141  131  120  126  132  124  128  126
142  127  114  136  101  123  115  130
128  133  127  130  118  141  117  155
139  122  133  129  145  130  129  133
115  131  112  132  119  127  131  123
122  123  125  125  152  131  144  134
134  130  139  131  120  127  117  121
Counting starts at 0.
The entry in row 0 and column 0: 141
What is the top-right entry?
A: 126
The entry directly below the smallest entry -> 118
What is the entry at row 0, column 2?
A: 120
The entry in row 1 and column 0 is 142
The entry just left of 145: 129
The entry in the bottom-left corner is 134
The entry at row 1, column 1 -> 127
What is the entry at row 2, column 2?
A: 127
What is the entry just right of the smallest entry?
A: 123
What is the entry at row 2, column 0?
A: 128
The entry directly above 112 -> 133
What is the entry directly above the largest entry?
A: 130

Questions about the matrix below. Rows and columns are numbered from 0.
1) Report the entry just left of 105.
2) Report the entry in the top-left corner.
3) Report the top-right entry.
4) Report the entry at row 2, column 0.
5) Report the entry at row 0, column 1.
6) Report the entry just left of the smallest entry.
7) Report the entry in the bottom-left corner.
8) Report the entry just right of 131.
[[119 118 148 133 149 137 116 110 134 116 131 110 114 113]
 [143 129 112 104 149 122 121 146 128 137 145 126 132 111]
 [118 112 128 118 139 138 133 110 122 138 102 106 137 108]
 [133 135 142 130 149 141 127 136 121 147 113 140 115 105]]
1) 115
2) 119
3) 113
4) 118
5) 118
6) 138
7) 133
8) 110

Questions about the row below.
1) Give the entry just left of 116.
2) Give the entry just right of the smallest entry.
(136, 128, 128, 128, 116, 136, 115, 150, 132)
1) 128
2) 150

data =
128  133  131  132  132  132  132  132  129  132  134  135  131  128  107
131  131  130  133  130  131  132  131  129  131  130  132  131  131  110
132  134  131  132  131  130  134  131  131  131  133  132  133  131  110
128  134  133  130  130  130  131  130  132  129  138  133  133  128  119
123  134  131  124  131  127  129  129  133  126  141  133  129  121  144
128  138  133  132  130  129  136  130  132  129  140  135  135  129  110
132  136  131  134  135  130  138  134  130  135  132  134  133  132  103
127  122  122  126  124  128  124  125  127  126  122  126  125  126  133
123  123  120  127  122  129  125  124  127  125  124  129  125  123  135
124  133  132  136  125  129  131  129  122  128  127  131  130  132  110
132  131  132  131  132  130  131  132  130  132  131  130  131  131  113
Indices start at 0.
Read off the entry just right of the centre entry.
A: 132
Read off the entry in row 0 and column 0.
A: 128
The top-right entry -> 107
Read off the entry directly below the centre entry.
A: 134
Read off the bottom-right entry.
A: 113
Read off the entry in row 0 and column 1.
A: 133
Read off the entry directly above the largest entry.
A: 119
The bottom-left entry -> 132
The entry at row 1, column 0 -> 131
The entry in row 2 and column 0 -> 132
Read off the entry just left of the smallest entry.
A: 132
Read off the entry in row 0 and column 2.
A: 131
Read off the entry at row 2, column 1.
A: 134
Read off the entry just left of the largest entry.
A: 121
Read off the entry in row 1 and column 1.
A: 131
The entry in row 1 and column 2 is 130
Read off the smallest entry.
A: 103
Read off the entry directly below the smallest entry.
A: 133
The entry directly below the largest entry: 110

Read these off the grid that follows. Indices start at 0.
1) Find the entry at row 1, column 2.
2) Find the entry at row 0, column 2.
3) Find the entry at row 0, column 1.
4) Find the entry in the top-left corner.
5) Find the top entry of the column that holds the largest entry.
6) Find the entry in row 2 and column 0.
[[137 118 124 127 143 132 125 131 154]
 [135 122 133 107 109 117 126 108 112]
 [132 135 128 113 120 124 137 113 131]
 [131 128 125 134 116 129 123 108 127]
 [131 125 120 118 121 133 136 135 134]
 [118 123 126 138 124 137 125 135 134]
 [138 119 128 119 116 125 121 111 119]
 [131 121 123 123 121 129 130 129 136]
 [121 121 132 123 129 138 125 143 134]
 [133 123 119 129 124 134 131 129 138]
 [113 126 136 107 115 134 127 133 114]
 [117 122 128 127 110 133 123 128 112]
 [130 125 133 121 124 131 122 115 126]
 [143 127 126 129 131 125 127 107 144]]
1) 133
2) 124
3) 118
4) 137
5) 154
6) 132

arr =
[[125 125 131 129 149 123 130 113]
 [125 124 130 129 107 140 128 133]
 [125 127 130 129 150 120 129 116]
 [148 118 134 129 122 139 128 120]
 [125 124 122 128 111 139 127 145]
 [125 124 134 129 146 127 130 110]
 [148 119 135 129 122 139 128 117]
 [140 115 130 129 118 144 128 126]
 [125 133 130 129 150 114 128 123]
 [120 141 123 128 122 121 128 135]
 [125 124 118 125 116 139 128 149]
 [148 117 133 129 122 139 128 120]
 [125 124 130 129 107 140 128 134]
 [125 124 124 129 109 139 127 143]
 [125 124 121 128 111 139 127 146]
 [122 143 130 129 141 109 128 126]]
The entry in the bottom-left corner is 122
Which number is the top-left entry?
Answer: 125
Which number is the last entry, reading row by row?
Answer: 126
Which number is the smallest entry in the last column?
Answer: 110
The top-right entry is 113
The largest entry in the first row: 149
Which number is the largest entry in the last column?
Answer: 149
Which number is the third entry on the diagonal from the top-right corner?
Answer: 120
Which number is the second entry on the diagonal from the top-right corner?
Answer: 128
Which number is the 3rd entry in reading order?
Answer: 131
Which number is the entry directly below 119?
Answer: 115
The smallest entry in the last row -> 109
The entry directly below 113: 133
The smallest entry in the first column: 120

Questions about the table below.
1) Find the first entry, reading row by row.
2) Find the largest entry in the last column.
3) Find the entry directly above the smallest entry.
4) Find the last entry, reading row by row.
5) Find the top-right entry.
6) Find the maximum.
7) Find the entry just right of 127.
8) Find the smallest entry in the first column.
[[132 141 149 133]
 [127 136 147 134]
 [107 128 111 115]
 [126 145 142 139]
 [124 137 146 130]
 [119 131 137 118]]
1) 132
2) 139
3) 127
4) 118
5) 133
6) 149
7) 136
8) 107

Questions about the row below.
1) Give the first entry from the right.
2) Give the 2nd entry from the right.
3) Give the entry just right of the smallest entry.
4) Give the entry just left of 115.
[123 140 123 103 106 127 135 115 119 126 134 117]
1) 117
2) 134
3) 106
4) 135

A =
[[112 143 123 122 137 107 142 146 111 152 151 113 118]
 [132 126 131 128 129 126 129 125 129 124 126 129 126]
 [128 130 128 131 133 126 126 130 129 130 131 126 129]
 [131 132 127 126 129 128 130 124 130 130 125 126 127]
 [130 123 127 129 134 130 128 131 127 125 125 123 128]]
Find the second entry from the end, reading row by row.
123
The 5th-last entry, reading row by row -> 127
The entry just right of 133 -> 126
The last entry in the row that holds the largest entry -> 118
Find the maximum.
152
The third-last entry, reading row by row is 125
Find the entry just right of the largest entry.
151
Find the 3rd entry on the main diagonal.
128
Find the entry in the bottom-right corner.
128
The 4th entry, reading row by row: 122
Find the bottom entry of the column that holds the largest entry.
125
The third smallest entry is 112
The entry in the bottom-left corner is 130
Find the largest entry in the first column.
132
The second entry on the diagonal from the top-right corner is 129
The largest entry in the last row: 134
The second entry in reading order is 143
Find the 3rd entry on the diagonal from the top-right corner.
131
The entry directly above the centre entry -> 129
The entry directly above 134 is 129
Find the third largest entry.
146

Questions about the array below. Indices start at 0.
1) Read off the top-left entry.
2) Read off the entry in row 0 and column 1.
3) Read off the entry directly below 123.
4) Read off the entry just left of the largest entry.
5) Read off the entry in the bottom-left corner.
6) Read off the entry just right of the largest entry.
7) Read off the bottom-right entry.
8) Read off the entry at row 2, column 0.
[[129 134 128 125 134 133 138 121 117]
 [129 133 127 125 134 128 133 131 115]
 [129 126 129 129 123 114 115 154 126]
 [129 126 129 129 134 140 138 105 138]
 [129 126 129 129 134 140 138 104 137]]
1) 129
2) 134
3) 134
4) 115
5) 129
6) 126
7) 137
8) 129

x =
[[141 133 142 150 124 151 150 144 107]
 [124 124 105 143 120 135 130 111 153]
 [125 113 136 118 126 103 150 117 136]
 [130 103 125 122 103 123 144 140 127]
 [118 119 111 148 145 146 106 144 120]
 [141 140 139 106 145 111 143 118 132]
 [150 149 147 110 111 118 120 145 134]
 [119 113 129 143 141 139 140 141 150]
 [141 144 113 112 137 147 138 118 147]
 [122 131 146 111 125 120 147 134 114]
 [148 116 103 125 131 134 142 121 117]
 [152 124 107 129 105 137 125 136 113]]
Rows and columns are numbered from 0.
Find the entry in the top-left corner.
A: 141
The bottom-right entry is 113
Find the entry in row 0 and column 1.
A: 133
The entry in row 0 and column 2: 142
The entry in the top-right corner -> 107
The entry just right of 138 is 118
Find the entry at row 2, column 2.
A: 136
Find the entry at row 1, column 2.
A: 105
The entry in row 2 and column 0 -> 125
The bottom-left entry: 152
The entry at row 1, column 0 is 124
